Here is a tiny trained network, its code and every weight. The questions are about switching its units off for an input and a class, where a switched-off unit gives its printed mean instead of its output.

import numpy as np


def w(rows, s, z=0):
    codes = np.array(rows[::2]) - 128.0
    scale = np.full(codes.shape[1], s)
    scale[-1] = z or s
    return codes * scale


def norm(h):
    return h / np.sqrt((h * h).mean(-1, keepdims=True) + 1e-5)


def f(y):
    return np.maximum(y, 0)


def log_softmax(a):
    a = a - a.max(-1, keepdims=True)
    return a - np.log(np.exp(a).sum(-1, keepdims=True))


def net(x, mask):
    res = np.array(x, float).reshape(1, 5) / 4 @ E
    u = 0
    for l in range(2):
        y = f(norm(res) @ A[l][:, :-1].T + A[l][:, -1])
        res = res + np.where(mask[u : u + 9], y, B[l][:, -1]) @ B[l][:, :-1]
        u += 9
    return log_softmax(norm(res)[-1] @ U[:, :-1].T + U[:, -1])


A, B = {}, {}
E = w([
[172,39,186,130,159],'x0',
[158,146,129,245,104],'x1',
[72,37,39,169,131],'x2',
[188,146,70,124,203],'x3',
[128,126,128,128,129],'x4',
],0.0012)
A[0] = w([
[175,55,192,97,181,106],'0.n1',
[198,66,178,194,158,113],'0.n2',
[66,99,149,42,77,231],'0.n3',
[154,121,101,90,210,255],'0.n4',
[131,27,190,101,130,101],'0.n5',
[100,120,154,109,71,101],'0.n6',
[58,173,59,114,104,65],'0.n7',
[76,253,111,116,114,176],'0.n8',
[111,118,79,96,183,199],'0.n9',
],0.0031,0.0009)
B[0] = w([
[76,228,117,149,209,227],'0.n1',
[66,190,127,116,178,236],'0.n2',
[161,121,168,200,21,245],'0.n3',
[103,166,143,79,27,238],'0.n4',
[22,186,128,165,170,222],'0.n5',
[110,149,204,217,130,177],'0.n6',
[43,108,207,133,233,198],'0.n7',
[107,94,209,140,251,251],'0.n8',
[195,132,109,109,104,209],'0.n9',
],0.0026,0.0017)
A[1] = w([
[207,104,93,122,167,139],'1.n1',
[207,182,87,91,162,205],'1.n2',
[53,20,125,124,123,211],'1.n3',
[138,174,173,180,118,248],'1.n4',
[84,93,174,30,133,136],'1.n5',
[157,147,52,76,182,135],'1.n6',
[117,56,2,165,81,171],'1.n7',
[79,165,122,48,58,139],'1.n8',
[72,89,106,106,168,132],'1.n9',
],0.0039,0.0012)
B[1] = w([
[9,116,143,178,94,144],'1.n1',
[80,70,182,136,58,186],'1.n2',
[195,175,129,90,141,205],'1.n3',
[160,55,3,52,113,252],'1.n4',
[146,134,20,199,145,182],'1.n5',
[78,74,201,213,47,175],'1.n6',
[199,153,180,36,107,189],'1.n7',
[200,71,49,204,179,174],'1.n8',
[134,196,207,102,159,174],'1.n9',
],0.0031)
U = w([
[38,161,174,140,255,253],'0',
[77,44,207,171,22,62],'1',
[213,147,181,18,118,117],'2',
[175,71,61,145,126,98],'3',
],0.0065,0.00058)

Each question gives the input, the list of numbers given to net, and the class t.
The units are the neurons (one row each of A and B). Each row of codes is followed by its name. A weight is (code - 128) times the scale printed after its matrix; where a second scale follows, it is the last column's (A, B and U).
mask holds one flag per neuron, layer by layer. A switched-off neuron (its flag False) gives its mean, the last column of its row in B, instead of its output. The means were averaged over made-up inputs and are rounded, as every weight is.
A unit's drop is (log p(t) with every unit on - log p(t) with that unit switched off) / (log p(t) with every unit on - log p(t) with every unit switched off).
The circuit of an input: a set's keep is (log p(t) with only the set's units on - log p(t) with every unit switched off) / (log p(t) with every unit on - log p(t) with every unit switched off). Starting from the 12 units with the biggest drops (on a tie, the unit counted first), units are removed one at a time, each time the one whose removal leaves the highest keep (on an exact tie, the one counted first), for as long as the keep stays at least 0.8.
units of the circuit, in order: the units of the circuit, biggest drop first
top k neurons: the k neurons with the biggest drops, biggest first
top k neurons in layer l: the k neurons of layer l with the biggest drops, biggest first
input [6,-7,-1,1,8], class 3: units of the circuit, in order	1.n5
input [8,-4,-8,-7,1], class 0: top 2 neurons in layer 1	1.n7, 1.n2
input [-2,-8,2,4,1], class 3: top 2 neurons	0.n4, 1.n8
input [-3,-4,6,7,-8], class 1: units of the circuit, in order	1.n6, 0.n9, 1.n2
input [7,0,-7,-4,8], class 0: top 3 neurons in layer 0	0.n1, 0.n5, 0.n2
input [3,-3,7,-6,2], class 2: units of the circuit, in order	1.n3, 1.n9
input [7,-3,-4,-1,-6], class 0: units of the circuit, in order	0.n1, 0.n5
input [5,8,-5,-3,8], class 3: top 3 neurons in layer 1	1.n4, 1.n7, 1.n9
input [-1,5,-4,0,8], class 3: top 4 neurons	1.n4, 1.n7, 1.n9, 1.n3
input [6,-6,4,-2,-2], class 0: top 3 neurons	0.n5, 0.n1, 1.n4
input [5,-7,-4,-3,6], class 3: units of the circuit, in order	1.n8, 0.n8, 1.n5
input [7,0,1,8,-7], class 1: top 2 neurons	1.n6, 1.n2
input [-1,-8,-4,-1,6], class 3: top 2 neurons	1.n8, 1.n5
input [0,-8,2,8,5], class 1: top 3 neurons in layer 1	1.n6, 1.n2, 1.n4
input [-4,7,1,-5,0], class 3: units of the circuit, in order	1.n4, 1.n6
input [-3,-4,3,5,7], class 1: units of the circuit, in order	1.n6, 0.n9
input [-7,1,1,-4,4], class 0: units of the circuit, in order	0.n8
input [-2,3,3,3,3], class 1: top 3 neurons	0.n5, 0.n3, 0.n6
input [-3,-7,7,4,-7], class 2: top 2 neurons	1.n7, 1.n9
input [0,7,-6,-4,2], class 3: top 2 neurons in layer 0	0.n4, 0.n7
input [-4,-8,-7,-1,7], class 3: top 2 neurons	1.n5, 1.n8
input [-4,-4,5,-3,-4], class 2: top neuron	1.n3
input [-4,4,2,-1,-4], class 0: top 3 neurons	0.n7, 0.n3, 0.n8
input [-7,0,-3,-5,-8], class 0: top 2 neurons	0.n8, 0.n7
input [4,-4,-5,7,8], class 1: top 3 neurons	1.n2, 1.n6, 0.n8
input [-6,2,-5,-4,7], class 0: top 2 neurons	0.n8, 1.n7
input [3,1,-8,8,3], class 1: top neuron in layer 1	1.n2
